Here is a tiny trained network, its code and every weight. The questions are about switching its units off for an input and a target symbol, where a switched-off unit gives its printed mean instead of its output.

import numpy as np


def w(rows, s, z=0):
    codes = np.array(rows[::2]) - 128.0
    scale = np.full(codes.shape[1], s)
    scale[-1] = z or s
    return codes * scale


def norm(h):
    return h / np.sqrt((h * h).mean(-1, keepdims=True) + 1e-5)


def f(y):
    return y / 2 * (1 + np.tanh(0.7978845608 * (y + 0.044715 * y**3)))


def softmax(a):
    e = np.exp(a - a.max(-1, keepdims=True))
    return e / e.sum(-1, keepdims=True)


def log_softmax(a):
    a = a - a.max(-1, keepdims=True)
    return a - np.log(np.exp(a).sum(-1, keepdims=True))


def net(x, mask):
    ids = ['ΔΘΞΠΣΦβγεζω'.index(c) for c in x.split()]
    T = len(ids)
    res = E[ids] + P[:T]
    q, k, v = (norm(res) @ M[0].T for M in (Q, K, V))
    z = softmax(np.where(np.tri(T) > 0, q @ k.T / 2**0.5, -1e9)) @ v
    res = res + np.where(mask[0], z, O[0][:, -1]) @ O[0][:, :-1]
    y = f(norm(res) @ A[0][:, :-1].T + A[0][:, -1])
    res = res + np.where(mask[1:25], y, B[0][:, -1]) @ B[0][:, :-1]
    return log_softmax(norm(res)[-1] @ U[:, :-1].T + U[:, -1])


Q, K, V, O, A, B = {}, {}, {}, {}, {}, {}
E = w([
[134,156,76],'Δ',
[15,132,146],'Θ',
[210,214,236],'Ξ',
[217,199,246],'Π',
[193,86,252],'Σ',
[134,55,161],'Φ',
[175,90,217],'β',
[181,241,134],'γ',
[172,93,214],'ε',
[127,43,144],'ζ',
[144,143,125],'ω',
],0.015)
P = w([
[250,31,2],'0',
[103,38,159],'1',
[115,102,169],'2',
[114,126,147],'3',
[116,128,152],'4',
[107,96,156],'5',
[112,123,152],'6',
[111,124,152],'7',
],0.0081)
Q[0] = w([
[43,124,126],'h0',
[1,239,195],'h0',
],0.0023)
K[0] = w([
[189,77,37],'h0',
[254,47,212],'h0',
],0.0017)
V[0] = w([
[5,173,151],'h0',
[126,107,177],'h0',
],0.03)
O[0] = w([
[3,245,177,6],'h0',
[65,92,189,183],'h0',
],0.021,0.018)
A[0] = w([
[132,118,105,168],'n0',
[162,189,58,110],'n1',
[174,135,118,38],'n2',
[146,114,161,77],'n3',
[140,131,112,172],'n4',
[173,208,168,135],'n5',
[50,125,137,149],'n6',
[191,153,150,169],'n7',
[78,81,99,182],'n8',
[114,185,71,122],'n9',
[94,144,78,94],'n10',
[55,127,2,90],'n11',
[127,175,167,84],'n12',
[104,163,140,101],'n13',
[129,130,115,53],'n14',
[141,102,82,188],'n15',
[60,138,94,57],'n16',
[74,168,174,133],'n17',
[133,106,153,93],'n18',
[96,148,134,99],'n19',
[150,181,84,2],'n20',
[105,101,113,93],'n21',
[166,131,119,15],'n22',
[176,160,115,117],'n23',
],0.02,0.0037)
B[0] = w([
[123,144,147,169],'n0',
[110,103,210,122],'n1',
[144,111,144,162],'n2',
[89,153,86,189],'n3',
[125,135,140,151],'n4',
[160,174,167,126],'n5',
[158,79,90,144],'n6',
[83,131,142,211],'n7',
[121,184,120,193],'n8',
[123,147,90,123],'n9',
[111,135,84,112],'n10',
[145,252,111,120],'n11',
[159,127,204,124],'n12',
[135,85,144,122],'n13',
[142,127,131,109],'n14',
[124,148,181,254],'n15',
[63,146,109,127],'n16',
[182,25,149,149],'n17',
[97,157,88,192],'n18',
[111,77,104,117],'n19',
[156,144,179,116],'n20',
[137,155,141,144],'n21',
[151,111,147,147],'n22',
[105,99,125,141],'n23',
],0.032,0.0065)
U = w([
[245,69,95,148],'Δ',
[128,70,168,179],'Θ',
[188,252,145,223],'Ξ',
[166,181,24,126],'Π',
[59,143,126,111],'Σ',
[39,125,144,94],'Φ',
[54,145,129,125],'β',
[148,178,149,46],'γ',
[108,206,124,241],'ε',
[130,151,93,26],'ζ',
[134,163,142,3],'ω',
],0.014,0.0056)

Each question gives the input, a string of symbols that net reads in full, and the target symbol t.
The units are the heads (2 rows each of Q, K, V and O) and the neurons (one row each of A and B). Each row of codes is followed by its name. A weight is (code - 128) times the scale printed after its matrix; where a second scale follows, it is the last column's (O, A, B and U).
mask holds one flag per unit, heads first, then neurons. A switched-off unit (its flag False) gives its mean, the last column of its rows in O or B, instead of its output. The means were averaged over made-up inputs and are rounded, as every weight is.
A unit's drop is (log p(t) with every unit on - log p(t) with that unit switched off) / (log p(t) with every unit on - log p(t) with every unit switched off).
The circuit of an input: a set's keep is (log p(t) with only the set's units on - log p(t) with every unit switched off) / (log p(t) with every unit on - log p(t) with every unit switched off). Starting from the 12 units with the biggest drops (on a tie, the unit counted first), units are removed one at a time, each time the one whose removal leaves the highest keep (on an exact tie, the one counted first), for as long as the keep stays at least 0.8.
circuit, biggest first: the units of the circuit, biggest drop first
k most important neurons: the k neurons with the biggest drops, biggest first
drop when u is switched off: that unit's drop, to one decimal
input Ξ γ β ω Θ, target ε: circuit, biggest first -> (h0 n8)
input β ζ Σ Π Ξ Ξ Ξ Ξ, target Θ: circuit, biggest first -> (h0 n7)
input Δ ζ Θ ζ Δ Δ Ξ, target Ξ: circuit, biggest first -> (h0)
input Π Π Δ Π Θ, target Ξ: circuit, biggest first -> (h0 n8 n7)
input Π γ Π Δ Δ Ξ Δ, target Θ: circuit, biggest first -> (h0 n1)
input Ξ Δ Δ Ξ Ξ Ξ ε Δ, target Θ: 3 most important neurons -> (n1 n15 n23)
input γ Ξ Ξ Θ, target Π: 4 most important neurons -> (n6 n8 n7 n15)
input γ Φ ε ε ζ β γ, target Θ: circuit, biggest first -> (h0 n7)
input ε ζ Σ ε Σ ζ Ξ Θ, target Φ: 2 most important neurons -> (n8 n17)
input ε Θ Σ ε Δ, target Ξ: 2 most important neurons -> (n8 n7)
input β Δ Θ Π, target Ξ: drop when n17 is switched off -> 0.0
input β Δ Ξ Ξ Θ, target Ξ: drop when n8 is switched off -> 0.4
input Ξ Θ β Δ γ ζ, target Ξ: drop when n21 is switched off -> 0.1
input ω Δ Ξ Δ Θ Ξ, target Ξ: most important neuron -> (n5)
